Below are the code and all the weights of a small trained network. Each question names an input and a target symbol and asks about switching units off, where a switched-off unit gives its printed mean instead of its output.

import numpy as np


def w(rows, s, z=0):
    codes = np.array(rows[::2]) - 128.0
    scale = np.full(codes.shape[1], s)
    scale[-1] = z or s
    return codes * scale


def norm(h):
    return h / np.sqrt((h * h).mean(-1, keepdims=True) + 1e-5)


def f(y):
    return np.maximum(y, 0)


def softmax(a):
    e = np.exp(a - a.max(-1, keepdims=True))
    return e / e.sum(-1, keepdims=True)


def log_softmax(a):
    a = a - a.max(-1, keepdims=True)
    return a - np.log(np.exp(a).sum(-1, keepdims=True))


def net(x, mask):
    ids = ['αγθλμτ'.index(c) for c in x.split()]
    T = len(ids)
    res = E[ids] + P[:T]
    u = 0
    for l in range(2):
        q, k, v = (norm(res) @ M[l].T for M in (Q, K, V))
        z = softmax(np.where(np.tri(T) > 0, q @ k.T / 2**0.5, -1e9)) @ v
        res = res + np.where(mask[u], z, O[l][:, -1]) @ O[l][:, :-1]
        u += 1
        y = f(norm(res) @ A[l][:, :-1].T + A[l][:, -1])
        res = res + np.where(mask[u : u + 4], y, B[l][:, -1]) @ B[l][:, :-1]
        u += 4
    return log_softmax(norm(res)[-1] @ U[:, :-1].T + U[:, -1])


Q, K, V, O, A, B = {}, {}, {}, {}, {}, {}
E = w([
[119,120,95,158,68,108,98,178,185,109,163,194],'α',
[143,152,127,91,140,136,89,124,161,181,101,155],'γ',
[108,98,98,178,117,168,126,213,100,135,140,216],'θ',
[76,159,110,154,58,193,133,164,28,65,82,167],'λ',
[237,68,76,77,44,78,232,131,107,117,154,106],'μ',
[106,114,91,181,241,79,244,142,135,193,139,255],'τ',
],0.016)
P = w([
[150,143,195,226,105,153,197,142,64,83,98,66],'0',
[124,175,57,123,180,153,61,84,87,89,218,88],'1',
[99,136,171,29,156,163,231,143,185,79,109,160],'2',
[140,150,110,108,154,88,11,81,68,105,186,148],'3',
[107,140,153,22,158,154,238,157,177,97,83,164],'4',
[140,129,95,119,124,53,9,89,71,173,158,170],'5',
[138,137,169,18,165,149,248,143,186,66,81,181],'6',
[139,129,94,118,148,27,3,107,86,196,125,165],'7',
],0.011)
Q[0] = w([
[120,150,115,121,133,163,145,245,129,77,157,192],'L0H0',
[144,139,141,156,131,154,35,130,148,167,187,81],'L0H0',
],0.013)
K[0] = w([
[110,112,128,254,85,193,102,241,138,99,81,175],'L0H0',
[76,206,89,92,156,123,69,134,233,146,181,196],'L0H0',
],0.0093)
V[0] = w([
[128,142,182,246,44,41,139,182,189,71,111,3],'L0H0',
[135,150,122,155,123,66,93,172,153,166,96,142],'L0H0',
],0.0062)
O[0] = w([
[157,209,82,148,39,102,76,89,185,125,176,197,231],'L0H0',
[175,181,68,76,183,146,161,41,162,80,72,3,250],'L0H0',
],0.013,0.0011)
A[0] = w([
[28,108,76,91,127,67,93,201,90,112,195,174,182],'L0N0',
[146,161,189,20,51,83,72,132,239,145,113,158,230],'L0N1',
[135,84,7,40,160,222,122,123,32,3,154,17,4],'L0N2',
[149,99,130,145,132,108,200,61,139,137,99,154,108],'L0N3',
],0.0083,0.0038)
B[0] = w([
[204,87,117,34,111,164,87,116,108,146,152,63,207],'L0N0',
[105,101,146,107,160,182,158,126,64,152,111,92,255],'L0N1',
[180,231,41,152,96,144,61,75,245,76,167,164,207],'L0N2',
[128,139,137,68,103,136,12,161,140,79,64,132,166],'L0N3',
],0.012,0.0097)
Q[1] = w([
[122,95,128,167,190,74,73,121,121,171,148,111],'L1H0',
[124,123,100,159,122,51,100,113,107,123,248,141],'L1H0',
],0.016)
K[1] = w([
[133,159,136,31,205,149,149,71,187,250,147,172],'L1H0',
[91,90,90,37,125,98,82,141,174,77,148,197],'L1H0',
],0.012)
V[1] = w([
[81,46,127,254,159,45,64,208,137,82,116,195],'L1H0',
[150,40,71,165,83,28,112,149,171,124,217,112],'L1H0',
],0.0086)
O[1] = w([
[129,126,125,98,158,102,244,87,162,28,176,134,1],'L1H0',
[63,173,105,83,117,119,100,91,248,57,83,120,4],'L1H0',
],0.015,0.0087)
A[1] = w([
[18,139,142,79,119,98,185,84,183,9,91,117,2],'L1N0',
[53,72,182,107,73,157,91,224,200,134,81,127,64],'L1N1',
[148,126,188,120,83,163,152,122,118,124,141,200,62],'L1N2',
[80,89,161,48,121,163,167,188,122,192,95,136,109],'L1N3',
],0.011,0.0058)
B[1] = w([
[6,60,114,216,121,136,81,137,141,202,145,40,178],'L1N0',
[163,7,238,245,203,84,207,119,70,69,103,154,147],'L1N1',
[44,157,131,74,201,85,87,207,140,96,107,55,183],'L1N2',
[144,176,137,210,69,88,91,168,179,101,102,128,254],'L1N3',
],0.013,0.0057)
U = w([
[130,212,152,105,122,90,112,255,122,92,155,103,2],'α',
[187,197,69,126,119,180,124,100,176,90,139,145,184],'γ',
[154,106,174,183,118,129,121,135,147,72,102,179,102],'θ',
[66,100,108,146,122,129,143,157,151,136,155,98,127],'λ',
[132,56,143,79,138,100,75,144,44,188,132,131,110],'μ',
[154,129,134,92,140,139,197,146,114,104,172,150,215],'τ',
],0.0074,0.0047)

Each question gives the input, a string of symbols that net reads in full, and the target symbol t.
The units are the heads (2 rows each of Q, K, V and O) and the neurons (one row each of A and B). Each row of codes is followed by its name. A weight is (code - 128) times the scale printed after its matrix; where a second scale follows, it is the last column's (O, A, B and U).
mask holds one flag per unit, layer by layer, with each layer's heads first. A switched-off unit (its flag False) gives its mean, the last column of its rows in O or B, instead of its output. The means were averaged over made-up inputs and are rounded, as every weight is.
A unit's drop is (log p(t) with every unit on - log p(t) with that unit switched off) / (log p(t) with every unit on - log p(t) with every unit switched off).
The circuit of an input: a set's keep is (log p(t) with only the set's units on - log p(t) with every unit switched off) / (log p(t) with every unit on - log p(t) with every unit switched off). Starting from all 10 units, units are removed one at a time, each time the one whose removal leaves the highest keep (on an exact tie, the one counted first), for as long as the keep stays at least 0.8.
units of the circuit, in order: the units of the circuit, biggest drop first
unit that matters most: the unit with the biggest drop
top k neurons: the k neurons with the biggest drops, biggest first
top k neurons in layer l: the k neurons of layer l with the biggest drops, biggest first
input θ γ θ, target λ: units of the circuit, in order : [L0N1; L1H0; L1N0]
input θ γ γ μ λ λ μ, target λ: units of the circuit, in order : [L0N1; L1H0; L1N0; L0H0]
input θ θ α τ α μ θ, target λ: units of the circuit, in order : [L0N1; L1H0; L1N0; L0H0]
input τ γ γ θ α, target τ: units of the circuit, in order : [L1H0; L0N3; L0N1]
input γ γ γ λ, target γ: units of the circuit, in order : [L0N2]
input τ τ γ γ γ τ λ α, target γ: top 3 neurons : [L0N2; L0N1; L0N3]
input λ τ γ γ μ μ θ, target α: units of the circuit, in order : [L1H0; L1N2; L0H0]
input τ μ τ α μ γ, target γ: units of the circuit, in order : [L0H0; L0N2; L0N1]
input τ τ γ, target τ: top 2 neurons : [L0N0; L0N3]
input γ τ α τ γ μ, target γ: units of the circuit, in order : [L0N2; L0H0; L0N1; L1H0]
input τ τ γ τ λ, target τ: top 3 neurons : [L0N0; L0N3; L0N2]
input τ τ τ, target τ: units of the circuit, in order : [L1H0; L0N1; L0N2]
input θ γ γ α α γ γ τ, target γ: units of the circuit, in order : [L0N1; L1H0]
input θ α α γ θ γ τ μ, target γ: unit that matters most : L0H0
input τ τ λ α μ γ θ, target τ: top 4 neurons : [L0N0; L0N2; L0N1; L0N3]
input τ α θ θ γ μ λ, target τ: top 3 neurons in layer 0 : [L0N0; L0N2; L0N3]
input λ τ λ θ γ τ τ, target α: top 2 neurons : [L1N2; L0N2]
input μ θ λ γ λ γ α, target θ: top 2 neurons : [L1N1; L1N3]
input μ θ γ θ μ, target θ: top 2 neurons : [L1N1; L0N2]
input λ γ γ, target α: top 4 neurons : [L1N3; L1N2; L0N2; L0N1]
